Here is a tiny trained network, its code and every weight. The questions are about switching its units off for an input and a class, where a switched-off unit gives its printed mean instead of its output.

import numpy as np


def w(rows, s, z=0):
    codes = np.array(rows[::2]) - 128.0
    scale = np.full(codes.shape[1], s)
    scale[-1] = z or s
    return codes * scale


def f(y):
    return y / 2 * (1 + np.tanh(0.7978845608 * (y + 0.044715 * y**3)))


def log_softmax(a):
    a = a - a.max(-1, keepdims=True)
    return a - np.log(np.exp(a).sum(-1, keepdims=True))


def net(x, mask):
    res = np.array(x, float).reshape(1, 8) / 4 @ E
    y = f(res @ A[0][:, :-1].T + A[0][:, -1])
    res = res + np.where(mask, y, B[0][:, -1]) @ B[0][:, :-1]
    return log_softmax(res[-1] @ U[:, :-1].T + U[:, -1])


A, B = {}, {}
E = w([
[123,102,30,127,192,93,160,164,89,160,113,165],'x0',
[67,110,49,44,24,61,78,87,54,51,151,161],'x1',
[37,105,135,81,128,129,63,138,94,126,105,56],'x2',
[72,114,141,169,167,121,103,124,110,124,96,219],'x3',
[187,164,165,121,142,2,189,56,99,31,68,146],'x4',
[227,71,85,149,229,25,87,85,133,97,123,156],'x5',
[197,36,96,106,159,169,187,122,222,125,91,61],'x6',
[47,100,114,163,144,176,197,101,146,167,82,134],'x7',
],0.0091)
A[0] = w([
[159,181,183,117,78,116,195,114,162,102,132,116,108],'n1',
[43,149,152,126,65,131,2,95,77,140,127,148,185],'n2',
[124,181,148,198,189,151,227,64,152,106,74,143,202],'n3',
[171,178,197,149,198,134,112,213,186,250,146,139,135],'n4',
[124,123,160,120,128,145,125,112,207,110,88,73,101],'n5',
[150,102,116,138,158,161,159,114,122,142,130,151,2],'n6',
[103,108,155,126,80,122,58,187,139,142,121,128,109],'n7',
[105,112,60,21,53,101,133,44,119,133,125,162,114],'n8',
[133,87,98,119,192,145,170,126,141,153,72,140,6],'n9',
[182,155,188,136,104,109,120,87,108,75,131,164,67],'n10',
[133,179,192,168,190,132,213,130,157,116,87,152,138],'n11',
[167,149,119,47,44,111,120,122,107,104,168,68,142],'n12',
[127,168,184,80,150,117,61,99,53,73,111,38,166],'n13',
[45,70,58,118,144,172,174,180,143,212,60,78,177],'n14',
[210,71,70,74,157,155,137,121,125,103,91,80,218],'n15',
[182,69,47,97,121,78,9,83,176,136,163,146,158],'n16',
[165,208,113,115,100,90,93,58,131,68,204,124,103],'n17',
[127,50,195,108,131,152,131,102,217,47,82,4,104],'n18',
[143,42,138,177,200,116,67,78,82,83,107,152,120],'n19',
],0.0095,0.0051)
B[0] = w([
[185,99,59,132,81,76,80,93,134,151,96,91,196],'n1',
[27,180,121,215,190,155,110,130,100,81,149,135,248],'n2',
[132,95,126,80,72,40,113,91,101,148,80,106,232],'n3',
[167,134,175,127,187,185,125,152,155,124,254,79,238],'n4',
[145,69,111,144,118,137,118,163,147,133,205,86,176],'n5',
[108,140,176,153,178,148,164,188,95,69,92,111,138],'n6',
[123,195,112,121,147,137,180,80,72,111,163,130,170],'n7',
[130,100,112,160,170,180,152,156,88,52,183,74,223],'n8',
[95,207,145,168,105,124,167,139,121,103,91,171,167],'n9',
[86,162,135,90,129,189,169,103,114,129,102,61,192],'n10',
[177,83,102,136,100,99,90,7,158,124,120,81,214],'n11',
[98,132,125,230,148,79,99,102,152,132,92,108,217],'n12',
[30,200,129,168,126,103,133,124,109,118,76,131,203],'n13',
[134,127,102,23,3,158,174,112,141,161,203,76,239],'n14',
[89,157,89,145,136,131,125,87,125,172,142,99,238],'n15',
[68,102,62,125,198,216,179,103,154,150,204,164,239],'n16',
[75,156,90,162,93,133,164,182,122,149,153,93,211],'n17',
[184,46,102,134,54,96,188,137,213,69,125,56,230],'n18',
[122,109,62,190,162,112,164,108,141,77,115,148,210],'n19',
],0.0099,0.014)
U = w([
[167,71,77,179,228,87,143,118,120,111,125,205,61],'0',
[188,79,138,108,112,126,182,135,185,128,151,65,184],'1',
[211,167,174,216,179,149,69,214,153,140,156,141,22],'2',
[151,127,104,89,64,40,164,118,102,144,47,147,58],'3',
[120,182,254,163,85,153,38,75,102,180,130,172,3],'4',
[32,177,110,135,152,206,134,130,76,157,164,136,208],'5',
[83,155,152,179,153,26,113,108,99,105,14,140,113],'6',
],0.0097,0.0059)

Each question gives the input, the list of numbers given to net, and the class t.
The units are the neurons (one row each of A and B). Each row of codes is followed by its name. A weight is (code - 128) times the scale printed after its matrix; where a second scale follows, it is the last column's (A, B and U).
mask holds one flag per neuron, in row order. A switched-off neuron (its flag False) gives its mean, the last column of its row in B, instead of its output. The means were averaged over made-up inputs and are rounded, as every weight is.
A unit's drop is (log p(t) with every unit on - log p(t) with that unit switched off) / (log p(t) with every unit on - log p(t) with every unit switched off).
The circuit of an input: a set's keep is (log p(t) with only the set's units on - log p(t) with every unit switched off) / (log p(t) with every unit on - log p(t) with every unit switched off). Starting from the 12 units with the biggest drops (on a tie, the unit counted first), units are removed one at a time, each time the one whose removal leaves the highest keep (on an exact tie, the one counted first), for as long as the keep stays at least 0.8.
circuit, biggest first: the units of the circuit, biggest drop first
most important unit: the unit with the biggest drop
top k neurons: the k neurons with the biggest drops, biggest first
drop of u: that unit's drop, to one decimal
input [-1,-8,-3,-1,5,-1,-5,6], class 1: most important unit -> n4
input [1,-7,6,1,3,7,-5,8], class 3: circuit, biggest first -> [n3, n2]
input [-3,-4,4,-7,-7,-5,-3,4], class 1: top 2 neurons -> [n14, n16]
input [-5,4,-7,1,6,0,2,3], class 3: circuit, biggest first -> [n4, n3]
input [7,0,8,-7,2,0,0,5], class 1: top 3 neurons -> [n2, n14, n16]
input [8,5,6,5,5,-2,8,4], class 1: top 2 neurons -> [n2, n14]
input [-8,0,-5,7,6,-2,-4,5], class 6: top 3 neurons -> [n14, n18, n2]
input [-7,-5,-6,3,3,-8,-8,-4], class 4: top 2 neurons -> [n16, n11]
input [-5,4,1,-5,1,-8,0,-4], class 6: top 2 neurons -> [n12, n16]
input [3,-7,1,-1,-7,0,-7,-6], class 2: top 2 neurons -> [n4, n16]
input [0,1,4,-6,4,6,0,5], class 6: top 2 neurons -> [n14, n4]
input [-4,3,0,-1,8,3,-6,-3], class 5: top 2 neurons -> [n17, n10]
input [3,6,-6,3,-6,-8,8,5], class 1: top 2 neurons -> [n14, n2]
input [-5,-1,-7,-3,-1,2,-7,4], class 4: most important unit -> n18
input [-6,5,-8,-7,-4,7,-2,3], class 5: drop of n13 -> 0.0
input [6,-7,2,5,8,1,-2,7], class 3: drop of n12 -> 0.1
input [5,-1,-8,6,7,4,-5,1], class 6: drop of n14 -> 0.9
